In the rows, 128 means zero.
Each row is followed by its group and then its class within the group.
[122 127 102 155 124  69 164 140 122 177 144 130 111 151 111 101 108 140
  92 131 154 141 104 213 126 128 107 114 107 123 129 189] => J785:W
[119 118 109 151 125  93 194 121 143 183 135 136 122 134 125  68 100 150
 118 133 114 177 107 209 113 139 118 119 126 127 113 194] => j900:G
[125 133 100 129 121  43 149 160 151 187 147 128 121 155 102 129  83 124
 113 112 133 136 108 182 146 159 113 111 119 121 141 204] => J785:W
[122 128 100 146 124  44 148 142 138 172 145 132 117 147 112 109 111 127
  91 133 168 118  97 187 131 151 118 121 125 130 135 188] => J785:W
[113 117 123 155 125  75 196 126 146 142 145 136 132 142 120  57  94 170
  99 125 146 162  84 232  91 139 110 116 139 146 118 207] => j900:G
[130 122  93 143 129  18 102 145 156 147 142 133 113 161 118  93 147 126
  99 158 119 122 108 134 144 151 108 110 122 123 128 175] => J785:R
[119 126 102 126 123  54 163 156 132 161 151 132 123 148 111 126 101 118
 112 134 153 131  91 175 121 154 118 125 128 131 144 174] => J785:W
[121 135 106  96 117  80 121 138 123 158 151 131 126 142 124  92 110 148
 114 116 164 196 123 156 140 160 118 121 117 132 136 217] => j244:B
[126 121  97 130 133  48 142 151 136 159 141 135 106 152 111 125 137 138
 123 146 140 142 104 147 123 161 113 110 121 120 147 165] => J785:R
[136 133  92 161 127  80 154 131 127 192 145 129 122 143 117 112 114 133
 106 155 142 138 117 172 124 151 110 119 119 114 135 183] => J785:R
[118 116 122 128 125  79 138 133 143 184 157 131 123 138 114  93 122 131
 120 138 117 126  78 202  91 142 116 117 134 133 121 180] => j900:G
[118 133 105 155 133  76 158 145 142 152 134 131 120 154 132  94 120 146
 124 136 191 207 109 174  69 155 109 123 131 138 152 206] => j244:H
[119 136 110  91 119 104 140 146 130 161 145 136 128 148 120  93 109 158
 120 121 172 185 115 159 102 158 108 118 132 142 133 203] => j244:B
[110 133 108 141 122 105 119 137 141 177 145 128 126 145 123  96 130 141
 120 119 175 183 123 200 120 145 121 121 118 128 138 211] => j244:B
[103 116 144  96 131 122  80 145 138 142 147 131 140 122 119 124 124 135
 128 109 110 108  80 205  50 142 118 119 143 132  98 182] => j900:C
[110 117 123 112 139 105 106 139 141 137 141 132 136 134 121 108 103 132
 119 129 120 123  79 201  60 149 115 121 140 129 117 207] => j900:C
[116 128 111 168 116  24 105 153 148 168 154 134 113 165 121 102 139 127
 100 140 148 157 100 234  98 148 110 110 120 128 151 196] => J785:W
[117 119 110 173 131  64 161 135 146 138 145 134 112 144 118 106 126 123
 104 130 160 142 100 208 130 129 124 107 119 122 134 181] => J785:W
[130 121  97 160 119  41 148 142 144 152 144 127 128 136 104 107  81 105
  90 119 182  95  96 197 181 130 119 109 119 120 150 231] => J785:W
[128 128  97 139 123  68 145 122 159 176 134 123 132 140 107  64 124 134
  88 141 143  72  98 123 194 137 108 122 137 137 132 180] => J785:R
[123 123 108 129 124  70 138 146 132 164 149 121 113 147 117 119 130 123
 112 136 164 129 103 175 148 134 116 118 126 124 128 170] => J785:W
[107 134 110 102 121  76  92 158 138 137 143 133 134 160 118 100 103 150
 117 113 165 175 117 183  93 160 107 120 134 138 137 233] => j244:B
[122 129 116 123 127  95 168 153 126 124 139 134 126 146 120 103  89 140
 125 117 195 209 110 174  84 152 111 120 135 138 144 219] => j244:H
[127 129  93 149 132  38 154 153 148 154 145 131 118 154 108 108 124 113
 104 148 141 118 105 146 155 144 113 118 123 119 133 177] => J785:R
[111 135 115 127 116  92 101 139 130 144 148 135 121 165 129  87 137 164
 110 131 148 230 137 201  90 154 115 106 114 136 129 198] => j244:B
[124 126 114 137 124  57 137 157 143 172 145 133 117 153 119 121 114 135
 112 135 165 140 100 195  94 148 109 116 129 130 147 180] => J785:W
[108 134 108 164 132  80 184 157 144 133 136 133 132 147 126  97 103 153
 116 118 185 198 108 191  64 150 119 122 129 125 146 207] => j244:H
[104 119 135 107 121  62  97 154 132 140 158 137 121 142 114  98 139 130
 120 122 142 148  75 211  81 149 115 115 144 137 121 193] => j900:G
[118 118 130 133 112  69 135 133 139 156 152 139 124 144 117  82 100 132
 123 134 129 144  89 222  99 140 109 116 136 133 117 211] => j900:G
[106 136 132 104 103  73  92 152 118 154 148 133 108 158 138 124 135 145
 136 120 203 235  79 219  19 169 122 121 122 150 158 184] => j244:H
[115 114 117 167 130 113 149 123 151 189 148 131 127 137 117  73 149 143
 110 148 134 138 101 207  94 130 104 120 135 132 116 167] => j900:G
[119 130 108 142 126  99 187 141 136 140 139 129 127 144 123  85 101 149
 114 127 195 200 107 179 104 148 115 120 133 136 143 217] => j244:H
[117 116 128 111 129 120 105 121 136 159 150 130 122 134 113  72 141 140
 107 134 151 127  89 170 117 127 112 116 139 134 117 206] => j900:G
[116 133 113 121 122  25  82 185 129 120 150 135 114 165 107 173 119 111
 105 127 153 128  87 208  88 163 115 114 121 126 145 164] => J785:W
[127 130 105 148 122  56  97 138 140 184 144 136 109 155 133 129 167 117
 133 147 106 177 125 159 109 155 119 121 108 118 143 158] => J785:R
[125 126 100 151 128  54 146 139 154 151 140 126 118 159 108 110 107 134
  88 125 171 100  99 186 142 139 110 114 124 130 134 184] => J785:W
[120 132 110 119 103  15  93 149 121 211 158 136 100 174 126 122 136 128
 121 131 145 159 109 228  99 164 105 107 113 139 128 179] => J785:W
[110 136 104 156 120  88 144 143 139 134 150 135 118 167 133  69 142 166
 110 123 189 251 137 203 106 143 122 114 120 136 134 204] => j244:B
[110 117 140 128 128 119  97 134 134 160 151 132 124 133 122 114 134 134
 119 129 121 133  93 200  81 143 119 115 126 124 110 176] => j900:C
[129 127 106 182 134  60 119 135 139 173 134 135 119 149 117 118 125 117
 121 155 123 148 111 195  82 147 111 119 119 119 146 185] => J785:R
[108 121 131 149 119  87 136 137 136 188 149 134 134 135 118  83 119 138
 115 124 107 136  88 225  75 140 119 121 134 136 122 180] => j900:G
[129 127  85 196 118  35 206 122 133 207 145 146  91 165 129  90 157 153
  85 168 137 200 131 221 114 154 106 109 105 124 125 122] => J785:R
[106 135 131  78 118  57  52 165 122 130 159 133 131 153 120 134  94 131
 124  95 157 171  93 209  67 167 119 113 127 140 127 230] => j244:B
[112 127 105 149 134 104 133 148 143 141 134 128 131 140 117  97 106 146
 119 117 198 186 106 183  86 147 126 122 126 132 145 232] => j244:H
[126 125 104 190 125  59 161 129 139 172 138 134 109 148 133  92 134 140
 110 154 138 183 118 199  90 143 116 122 119 123 148 174] => J785:R

Each row is followed by its group and then its class within the group.
[135  98 106 111 126 140 117 128 131 103 120 125 110 155 118 108 138 130
 164 140 143 122 116 156 134 165 109  96 118 124 132 128] => K:j75
[118 132 134 133 139 141 148 152 130 107 108 119  92 131 133 107 137 160
 138 125 114 132 125 154 104 133 124  93 145 143 121 103] => A:J757
[112 151 119 101 146 129 136 105 129 100 129 139 112 155 122 100 122 156
 157 122 165 141 109 162 134 124 119 114 136 100 123 113] => Z:j630
[124 126 101 128 140 140 123  97 120  88 136 128 117 156 111  93 171 146
 181 153 136 135 125 174 132 127  97 139 148 107 130 103] => Z:j630
[126 100 106 115 134 142 124 131 123  87 132 101 105 147 115 123 143 111
 140 149 117 114 111 129 126 141 124 126 122 156 122 137] => K:j273
[110 142 124 103 128 132 113 116 121 119 146 143 130 143 116 110 153 162
 150 123 153 127 134 143 132 128 118 158 141 109 117 123] => Z:j512
[125 126 125 104 131 129 130 148 121  98 117 102  88 159 131 104 137 144
 154 117 136 144 139 162 120 159 108 109 161 103 118 112] => A:j396
[112 149 114 115 135 136 129  95 129 104 147 154 130 147 117 105 141 143
 139 122 158 145 141 158 139 113 108 144 133 106 127 104] => Z:j512
[112 149 117 102 134 130 132 113 123  91 131 137 112 133 124 109 148 125
 141 113 138 132 117 144 122 139 127 111 129 117 100 115] => K:j273
[118 121 114 131 124 144 119 135 114 115 143 132 113 152 112 100 148 138
 159 146 128 136 124 149 128 138 108 147 148 116 123 132] => Z:j512
[118 137 113 102 145 135 133 121 125  71 127 118 108 149 124  98 142 127
 147 126 137 132 107 148 123 142 111 103 102 124 124 116] => K:j273
[118 147 120  65 138 136 123 136 134  74 135 155 110 151 122 100 147 145
 147 108 153 124 113 138 133 157 126 113 110 117 108 134] => K:j273
[125 140 129  95 135 120 136 162 126 102 107 104  99 148 128 117 126 166
 142 116 130 126 127 134 114 146 138 101 137 129 114 130] => A:j396
[109 134 116 144 129 150 127 170 130 111 130 123  77 144 127  95 131 178
 158 146 128 151 122 157  96 122 116  98 162 144 132 122] => A:J757
[115 135 129 109 121 152 130 154 129 108 119 129  87 145 126  86 130 166
 158 133 128 144 128 162 119 148 102 116 149 117 126 112] => A:J757
[133 110 118  92 127 142 116 146 130  95 114 110 103 152 118 110 139 127
 167 144 119 102 112 142 134 164 124 112 122 150 125 140] => K:j75
[128  95 102 172 128 136 125 122 126 131 128 113 104 166 117 113  99 123
 176 179 136 139 118 153 131 126 101 129 163 115 147 123] => Z:j630
[129 119 104  73 131 149 110 131 122  89 140 132 110 136 119  96 170 133
 168 144 124 128 118 158 123 155 102 115 100 124 141 121] => K:j75
[109 145 135 127 120 149 135 167 125 107 129 128  88 146 123  89 122 175
 143 140 125 147 128 147 108 131 107 129 158 138 123 122] => A:J757
[ 93 203 153   6 147  75 137 140 142  98 147 149 123 162 107 157  25 155
  64  50 192 123 102  74 155 143 209 129 101  91  45 203] => K:j273
[104 157 147 139 125 154 142 137 120 115 119 127 113 146 140  92 128 172
 162 136 132 148 126 155 108 126 109 117 143 123 120 110] => A:J757
[118 147 103 108 132 145 118 105 121 114 141 170 131 140 120  90 188 170
 174 123 146 144 134 173 135 144  99 139 130  88 131 108] => Z:j512
[109 146 103  92 122 134 121 127 124 110 135 163 108 138 106 108 164 162
 137 137 160 142 116 156 137 142 122 143 166 112 115 128] => Z:j512
[110 133 126 125 140 144 120 139 130 117 125 134 108 141 113 113 131 159
 146 134 142 129 116 149 115 112 124 103 139 142 131 124] => A:J757
[117 147 118  83 137 127 131 116 129  75 117 143 113 140 122 112 138 126
 131 112 151 120 105 133 132 159 130 104 112 126 101 131] => K:j273
[121 138  96  56 135 121 114 137 133 101 129 154  98 122 111 104 150 140
 153 109 151 132 102 144 124 161 127  78 107 104 113 141] => K:j75
[127 104 113 129 131 149 105 130 117  88 137 138 102 153 114  97 145 109
 158 132 137 118 136 144 131 171  80 124 115 123 123 115] => K:j273
[112 135 113 126 137 134 120 109 116 114 154 152 135 136 112 108 158 144
 145 135 139 137 133 147 130 119 110 154 141 111 126 116] => Z:j512
[114 134 120 133 132 131 127 107 123 114 148 135 116 155 113 109 103 124
 141 144 159 134 116 154 145 106 102 145 137 118 131 116] => Z:j630
[117 148 114 105 146 144 136 134 126  80 126 126 109 141 113 103 170 158
 161 124 129 132 120 160 116 116 119  91 120 133 129 105] => A:j396
[126 121 110  74 123 134 118 132 126  94 126 127  95 138 117 112 150 143
 140 139 140 127 118 173 130 157 112 123 151 118 126 127] => K:j75
[117 130  94 112 124 138 123 113 114 106 145 142 114 144 109  97 187 153
 150 150 141 141 128 176 138 138 103 157 173 109 121 112] => Z:j512
[118 121 104 128 129 143 121 116 123 110 133 140 107 157 114  97 127 133
 173 150 143 140 114 161 127 131  97 114 125 113 134 118] => Z:j630
[128 136 118  73 133 146 117 147 137  93 124 146 121 139 126  89 178 156
 172 131 120 116 125 149 123 152 118 109 113 132 138 131] => K:j75
[106 151 145 101 145 128 130 100 130 119 132 135 138 144 119 111 102 150
 135 114 166 138 122 153 127 100 123 138 114 101 111 112] => Z:j630
[133  78  99 149 124 121 120 166 121 124 125 102 100 167 115 120 114 110
 172 165  93 128 112 114 128 164 121 116 158 129 134 161] => K:j75
[118 142 128  49 157 138 120 131 124  64 132 109 102 139 141 102 144 150
 149 109 153 128 119 169 111 122 114  90  86 131 119  96] => K:j273
[114 150 113 113 145 140 118 107 132  97 156 179 131 145 128  96 161 159
 155 127 162 152 140 145 137 129 102 149 134  98 133 119] => Z:j512
[118 142 114 107 142 160 129 130 131  71 133 140 118 149 129  87 170 152
 171 128 135 130 123 136 127 155 113 107 123 124 119 125] => K:j273
[119 153 104  30 138 118 122 125 131  85 136 156 128 131 114 116 164 148
 141 113 148 122 107 126 161 158 149 119 114 107 102 149] => K:j75
[118 137 117 108 129 149 125 144 133  91 120 132  91 139 132  89 177 175
 161 129 140 135 132 172 117 153 101 107 158 123 135 104] => A:j396
[119 137  96  84 143 140 116 147 131  92 131 142 109 136 107 102 161 155
 178 132 126 134 102 132 122 146 134  94 113 117 122 150] => K:j75
[122 119 105 145 127 130 125 103 121 113 133 137 109 138 120 111 140 114
 148 155 137 164 111 170 132 115  91 130 137 126 142  99] => Z:j630
[118 129 118 101 124 132 120 143 115 127 141 132 112 137 103 123 146 163
 129 132 147 132 132 159 128 125 125 155 160 114 111 123] => Z:j512
[125 128 113 101 128 135 120 130 130 116 129 137 125 137 120 103 138 133
 161 137 134 135 108 143 129 145 112 104 111 114 134 129] => K:j75
[123 126 118 140 134 139 134 154 129 103 126 112  89 140 133 105 133 164
 151 147 127 139 130 157 110 131 111 109 156 137 137 113] => A:J757
[112 135 144  80 129 134 137 133 122  92 112 122 100 149 126 105 124 156
 144 125 133 133 117 159 123 144 118 113 126 131 106 113] => A:j396
[122 144 126 102 143 126 132 124 132  87 120 131 127 159 120 111 118 128
 150 118 137 111 114 122 134 159 133 109 111 122 102 145] => K:j273
[124 117 104 100 144 131 114 141 123  85 130 112  94 164 117 100 141 143
 174 137 141 130 118 160 131 156 113 108 135 114 123 137] => K:j273
[120 150 120 124 140 156 137 118 144 102 121 145 103 140 136  93 152 164
 163 137 152 139 121 175 110 111 108  98 137 131 142  95] => A:J757
[120 132 121 120 146 148 120 151 139  96 127 142  94 143 134  96 165 182
 161 133 150 135 140 171 103 122 112 100 155 140 137 105] => A:J757
[131 123 115  99 128 145 115 137 135 107 108 133  95 141 125 103 139 144
 163 135 136 129 114 162 124 147 118  90 121 131 133 122] => K:j75
[121 141 125 102 138 139 139 148 118  80 122 114  95 137 142  96 160 168
 151 115 129 145 138 172 111 143 102 123 146 111 115  89] => A:j396
[122 140 131 131 140 136 137 126 134 118 117 135 111 140 132 113 116 150
 142 130 142 136 122 148 119 122 123 103 138 139 128 119] => A:J757
[126 137 108  54 134 126 119 125 130 100 130 144 110 151 121  94 159 165
 161 120 159 133 122 175 137 160 105 115 128  90 126 128] => K:j75
[108 152 127 109 129 139 139 145 127 107 131 135  89 140 125  98 114 167
 145 129 140 149 126 150 111 128 115 117 143 124 119 119] => A:J757

Each row is followed by its group and then its class within the group.
[126 114 121  87  47 132 136 114 151 130 146 112 170 138 126 119 130 133
 139 131 114 169 147 120 111 120 182 103 123 141 137 123] => Q:(76)
[127 141 125 160  91 131 127 122 138 126 134 128 149 132 123 138 124 138
 130 126 155 112 133 127 110 123 124 112 131 123 130 111] => Y:(69)
[129 111 119 107  68 148 132 117 137 129 138 120 172 139 126 122 120 133
 135 132 137 165 147 124 111 126 169  79 126 144 142 106] => Y:(60)
[127 142 130 146  64 132 119 117 146 123 136 130 156 134 122 153 128 138
 139 123 157 108 139 132 113 125 133 114 131 136 143 114] => Y:(69)
[128 140 130 110 107 120 102 131 138 130 140 142 123 129 127 155 130 126
 127 122 127 109 132 140 138 129 118 155 138 137 135 145] => E:(67)
[127 109 140 124 111 124 113 115 138 127 135 141 154 132 125 137 130 127
 135 121 135 151 141 150 128 142 118 131 127 142 138 115] => E:(67)
[134 122 118  96  95 138 113 121 110 132 125 123 149 143 130 142 124 130
 131 133 141 138 127 131 146 121 152 112 131 161 144 110] => P:(64)
[132 127 121 128 115 131 118 128 115 128 119 128 130 151 124 137 126 131
 123 134 142 123 123 129 135 123 129  97 129 143 137 105] => P:(64)
[125 163 128 121  54 130 120 133 134 126 140 117 119 139 129 147 131 142
 130 130 132  98 125 122 130 126 152 155 130 131 128 149] => Q:(76)
[134 110 131 126  96 125 118 112 164 126 147 134 173 128 130 128 129 131
 137 123 129 169 143 134 106 145 110 138 123 127 123 124] => E:(67)
[132 133 123 105 112 124 129 133 140 125 152 114 143 131 129 128 132 126
 134 139 114 141 140 128 116 110 146 140 127 132 124 139] => Q:(65)
[138 115 131 128 112 116 115 117 149 125 143 144 149 125 123 138 131 126
 130 128 130 146 147 137 111 140 108 120 126 143 127 126] => E:(67)
[123 126 128 147  90 130 129 117 137 123 131 130 161 134 121 134 127 133
 132 125 148 136 140 132 114 135 127 106 124 134 137 107] => Y:(69)
[129 132 116 110  97 133 125 134 128 129 139 120 145 138 128 133 130 125
 127 138 129 136 139 128 121 109 153 102 130 147 140 117] => P:(58)
[125 139 116 116  99 134 132 134 115 126 126 115 130 137 128 132 130 137
 133 134 136 116 125 124 130 111 157 107 131 137 134 117] => P:(58)
[123 140 126 171  84 131 135 119 137 121 125 128 150 146 120 142 128 140
 132 111 161 107 136 133 112 127 131 109 136 122 135 114] => Y:(69)
[125 138 120 128  98 131 132 130 117 129 122 124 129 136 127 141 133 131
 128 129 144 109 132 128 135 120 153 100 129 135 149 119] => P:(58)
[131 127 120 139  71 138 135 116 116 127 132 116 176 145 122 133 129 136
 135 136 151 137 145 123 112 119 162 103 127 155 136  97] => Y:(60)
[130 139 115 115  90 134 125 131 129 129 132 121 142 137 125 148 130 131
 131 128 145 111 138 131 133 114 151 100 142 142 139 117] => P:(58)
[127 115 126 151  82 130 118 113 133 123 132 139 161 132 120 148 129 136
 138 117 147 129 134 135 119 131 120 110 125 139 139 112] => Y:(69)
[132 118 121 145 168 121 126 123 112 126 123 140 131 120 125 129 131 122
 132 125 131 125 137 134 129 134 104 124 127 133 132 118] => E:(62)
[128 138 121 102 110 122 134 144 136 129 146 116 128 127 134 125 129 129
 130 138 106 130 137 119 113 109 157 120 128 133 124 139] => Q:(65)
[129 124 122 137 134 127 132 121 134 125 132 128 149 132 123 124 132 128
 130 128 139 137 140 134 119 131 121 105 124 129 131 112] => E:(62)
[130 137 122 117 121 127 128 139 121 131 141 116 123 128 136 129 130 131
 125 137 112 125 130 120 125 109 140 136 130 136 123 133] => Q:(65)
[128 136 118 135  90 138 129 133 115 127 114 120 141 137 124 138 125 136
 132 127 155 115 125 128 133 121 150 106 133 135 139 110] => Y:(60)
[124 145 124  97  56 129 125 133 139 128 148 109 140 137 130 139 132 132
 133 133 118 130 135 122 118 111 166 141 117 143 128 140] => Q:(76)
[131 133 124 134  91 122 108 121 145 121 143 135 147 134 128 150 128 130
 133 124 138 134 141 138 122 135 111 131 129 140 135 131] => E:(67)
[123 151 124 108  43 132 128 131 130 168 135 110 123 144 126 144 124 143
 132 132 139 111 119 119 125 104 173 118 132 139 132 130] => Q:(76)
[131 122 115 129  99 137 130 121 118 128 117 120 155 133 122 131 126 135
 130 133 157 136 134 128 126 119 149  70 121 145 145  92] => Y:(60)
[130 127 126 148  79 134 128 119 148 128 133 127 158 133 124 130 128 134
 132 132 140 132 135 127 106 134 127 104 130 130 142 104] => Y:(69)
[132 122 125 143 156 128 123 135 129 124 130 144 135 123 129 132 128 122
 124 130 130 130 135 137 125 134 111 123 129 130 129 121] => E:(62)
[129 111 128 134 149 121 122 120 147 127 138 144 148 124 128 133 130 121
 121 121 129 137 146 135 132 141 105 116 124 130 136 121] => E:(67)
[128 119 115 104 105 134 129 124 110 152 125 119 151 139 125 132 124 129
 130 135 140 141 135 132 137 116 165  89 113 153 150 103] => P:(64)
[121 145 124 102  45 132 126 125 132 134 136 111 132 149 123 145 128 133
 130 133 135 120 132 121 132 111 180 124 132 147 138 135] => Q:(76)
[139 117 130 116 101 124 112 116 153 127 144 136 158 131 124 130 129 128
 134 123 125 162 142 133 115 135 115 123 128 140 131 124] => E:(67)
[130 139 118 110 104 138 127 131  98 133 118 119 133 138 119 134 127 131
 131 132 139 125 120 125 139 115 159 101 136 153 132 112] => P:(64)
[126 139 123 111  92 124 138 136 143 128 154 115 129 125 135 123 134 132
 129 144 112 132 143 118 103 107 157 116 127 138 127 140] => Q:(65)
[133 110 130 123  95 120 117 111 148 124 149 140 167 129 125 139 131 127
 130 128 122 160 151 135 107 139 112 127 125 152 134 121] => E:(67)
